Here is a tiny trained network, its code and every weight. The questions are about switching its units off for an input and a target symbol, where a switched-off unit gives its printed mean instead of its output.

import numpy as np


def w(rows, s, z=0):
    codes = np.array(rows[::2]) - 128.0
    scale = np.full(codes.shape[1], s)
    scale[-1] = z or s
    return codes * scale


def f(y):
    return np.maximum(y, 0)


def softmax(a):
    e = np.exp(a - a.max(-1, keepdims=True))
    return e / e.sum(-1, keepdims=True)


def log_softmax(a):
    a = a - a.max(-1, keepdims=True)
    return a - np.log(np.exp(a).sum(-1, keepdims=True))


def net(x, mask):
    ids = ['βγεμξτψ'.index(c) for c in x.split()]
    T = len(ids)
    res = E[ids] + P[:T]
    q, k, v = (res @ M[0].T for M in (Q, K, V))
    z = softmax(np.where(np.tri(T) > 0, q @ k.T / 4**0.5, -1e9)) @ v
    res = res + np.where(mask[0], z, O[0][:, -1]) @ O[0][:, :-1]
    y = f(res @ A[0][:, :-1].T + A[0][:, -1])
    res = res + np.where(mask[1:9], y, B[0][:, -1]) @ B[0][:, :-1]
    return log_softmax(res[-1] @ U[:, :-1].T + U[:, -1])


Q, K, V, O, A, B = {}, {}, {}, {}, {}, {}
E = w([
[104,120,99,178,137,98,83,155,44,191,108],'β',
[184,113,97,170,118,191,241,228,16,132,190],'γ',
[154,116,84,161,145,110,204,57,117,149,155],'ε',
[47,70,83,37,121,67,156,67,126,96,177],'μ',
[81,2,205,170,192,135,99,71,19,174,96],'ξ',
[225,59,149,61,112,120,143,144,142,4,131],'τ',
[136,148,148,162,211,123,89,49,144,175,171],'ψ',
],0.016)
P = w([
[182,202,97,119,226,53,144,168,41,197,170],'0',
[183,198,183,117,179,140,144,112,43,174,103],'1',
[186,98,126,176,138,124,167,139,104,186,171],'2',
[104,83,113,105,185,136,141,137,181,145,142],'3',
[118,170,178,140,106,127,136,106,132,108,159],'4',
[81,185,158,125,102,172,121,99,138,131,134],'5',
[90,79,106,233,112,132,172,109,169,88,213],'6',
[25,142,80,132,135,213,172,97,186,105,158],'7',
[102,130,133,248,46,172,147,54,116,103,156],'8',
],0.011)
Q[0] = w([
[254,217,53,146,126,106,110,165,157,138,132],'head 0',
[100,90,77,136,202,104,130,126,191,90,99],'head 0',
[73,141,102,90,116,134,125,134,112,157,134],'head 0',
[148,84,105,106,173,187,118,200,155,156,100],'head 0',
],0.0099)
K[0] = w([
[189,123,172,98,251,3,87,170,40,193,108],'head 0',
[125,174,195,78,63,100,105,72,105,160,44],'head 0',
[62,154,130,163,131,161,106,92,147,149,89],'head 0',
[188,190,119,34,198,151,183,147,102,139,60],'head 0',
],0.0072)
V[0] = w([
[155,50,147,65,129,155,48,126,149,77,134],'head 0',
[207,136,192,177,192,131,152,90,162,104,42],'head 0',
[133,119,163,134,81,166,138,255,93,157,134],'head 0',
[72,125,170,154,174,157,75,101,108,148,173],'head 0',
],0.0085)
O[0] = w([
[175,190,10,89,49,232,141,123,105,199,104,194],'head 0',
[66,172,103,198,157,136,207,91,154,102,97,236],'head 0',
[119,61,109,104,130,208,136,44,139,63,150,72],'head 0',
[244,181,38,153,198,85,60,152,254,102,104,2],'head 0',
],0.0096,0.0029)
A[0] = w([
[161,108,152,53,138,40,94,157,174,58,140,134],'neuron 0',
[45,141,107,106,2,154,132,143,177,134,140,2],'neuron 1',
[124,101,91,122,126,136,80,11,156,95,140,224],'neuron 2',
[155,123,146,92,180,7,102,123,117,204,159,125],'neuron 3',
[169,121,86,63,101,182,159,133,83,101,119,161],'neuron 4',
[166,68,148,96,106,177,122,141,165,50,130,62],'neuron 5',
[125,95,207,128,124,191,152,107,133,91,109,98],'neuron 6',
[59,110,142,153,133,128,127,65,117,154,141,121],'neuron 7',
],0.009,0.0042)
B[0] = w([
[130,85,203,145,233,154,138,185,116,206,107,178],'neuron 0',
[171,106,127,85,70,53,124,87,2,97,170,165],'neuron 1',
[127,99,160,113,190,141,104,97,31,88,123,177],'neuron 2',
[135,101,79,88,35,119,131,115,168,132,146,204],'neuron 3',
[112,114,166,185,172,106,139,172,175,101,145,246],'neuron 4',
[123,152,126,126,69,121,220,71,151,206,84,195],'neuron 5',
[160,78,28,133,105,142,103,156,199,161,102,212],'neuron 6',
[84,176,151,106,147,120,66,68,172,148,136,180],'neuron 7',
],0.0096,0.013)
U = w([
[159,98,192,149,184,146,121,198,68,125,171,226],'β',
[138,95,151,80,135,143,90,113,132,74,169,20],'γ',
[71,127,161,138,84,80,115,131,182,117,136,4],'ε',
[173,104,86,56,21,146,119,99,155,121,152,199],'μ',
[181,116,43,120,154,114,96,131,109,123,92,164],'ξ',
[123,157,115,125,133,139,141,108,62,201,121,183],'τ',
[138,127,103,146,78,173,128,153,255,145,92,137],'ψ',
],0.0092,0.0019)

Each question gives the input, a string of symbols that net reads in full, and the target symbol t.
The units are the heads (4 rows each of Q, K, V and O) and the neurons (one row each of A and B). Each row of codes is followed by its name. A weight is (code - 128) times the scale printed after its matrix; where a second scale follows, it is the last column's (O, A, B and U).
mask holds one flag per unit, heads first, then neurons. A switched-off unit (its flag False) gives its mean, the last column of its rows in O or B, instead of its output. The means were averaged over made-up inputs and are rounded, as every weight is.
A unit's drop is (log p(t) with every unit on - log p(t) with that unit switched off) / (log p(t) with every unit on - log p(t) with every unit switched off).
The circuit of an input: a set's keep is (log p(t) with only the set's units on - log p(t) with every unit switched off) / (log p(t) with every unit on - log p(t) with every unit switched off). Starting from all 9 units, units are removed one at a time, each time the one whose removal leaves the highest keep (on an exact tie, the one counted first), for as long as the keep stays at least 0.8.
circuit, biggest first: the units of the circuit, biggest drop first
unit that matters most: the unit with the biggest drop
top k neurons: the k neurons with the biggest drops, biggest first
drop of u: that unit's drop, to one decimal
input ε τ ψ ξ τ ψ, target ξ: top 3 neurons	(neuron 5; neuron 4; neuron 2)
input ε τ τ ψ, target τ: top neuron	(neuron 4)
input τ τ μ ξ β, target μ: circuit, biggest first	(head 0; neuron 4; neuron 3)
input ξ ε ψ γ τ ε ξ ξ, target ε: circuit, biggest first	(head 0; neuron 7)
input γ τ ε ψ, target τ: circuit, biggest first	(neuron 4; neuron 6)
input ε μ ε ξ, target ε: circuit, biggest first	(head 0; neuron 3)
input ξ β β ε, target β: circuit, biggest first	(head 0; neuron 0; neuron 2)
input τ μ γ β ξ τ γ, target ψ: circuit, biggest first	(head 0; neuron 6; neuron 1; neuron 2)
input γ ξ ξ τ ε τ μ γ γ, target μ: circuit, biggest first	(head 0; neuron 6)
input ξ γ τ γ, target ψ: top 2 neurons	(neuron 6; neuron 5)
input τ β ε μ ε τ ξ, target τ: top 3 neurons	(neuron 4; neuron 3; neuron 7)
input μ τ ε, target μ: circuit, biggest first	(head 0; neuron 3; neuron 4)
input γ τ τ ε, target τ: circuit, biggest first	(head 0; neuron 3)
input γ ξ ξ ε ε μ ε τ ε, target ε: circuit, biggest first	(head 0)
input τ μ τ γ τ μ ξ, target μ: circuit, biggest first	(head 0; neuron 3)
input β ξ τ τ, target ψ: circuit, biggest first	(neuron 1; head 0)
input ξ γ τ γ μ ε μ τ ε, target μ: circuit, biggest first	(head 0; neuron 4; neuron 3)
input ε ε τ γ τ ε ε ψ, target ε: circuit, biggest first	(head 0; neuron 6)
input ε ξ ξ ξ ξ ε β, target ξ: top 3 neurons	(neuron 4; neuron 5; neuron 7)
input τ ε μ ξ τ, target ψ: unit that matters most	neuron 4
input ξ μ τ, target β: circuit, biggest first	(neuron 0; head 0; neuron 6)
input τ ε γ ε ε γ ξ, target γ: top 3 neurons	(neuron 2; neuron 7; neuron 4)
input τ τ ε γ τ ξ μ β, target ξ: top 2 neurons	(neuron 5; neuron 4)
input τ ε ε τ τ τ ξ, target τ: top 2 neurons	(neuron 3; neuron 7)
input ξ ψ ξ, target ξ: top 2 neurons	(neuron 4; neuron 5)
input ε ξ ε γ τ τ γ ε, target τ: drop of neuron 4	0.6
input μ ε γ ε ψ, target γ: unit that matters most	neuron 3
input ξ ε ψ τ ξ β ε, target ξ: drop of neuron 0	0.1
input τ ε τ ε τ ε ε β, target ε: drop of neuron 0	0.1
input ε ε τ, target β: drop of head 0	0.5
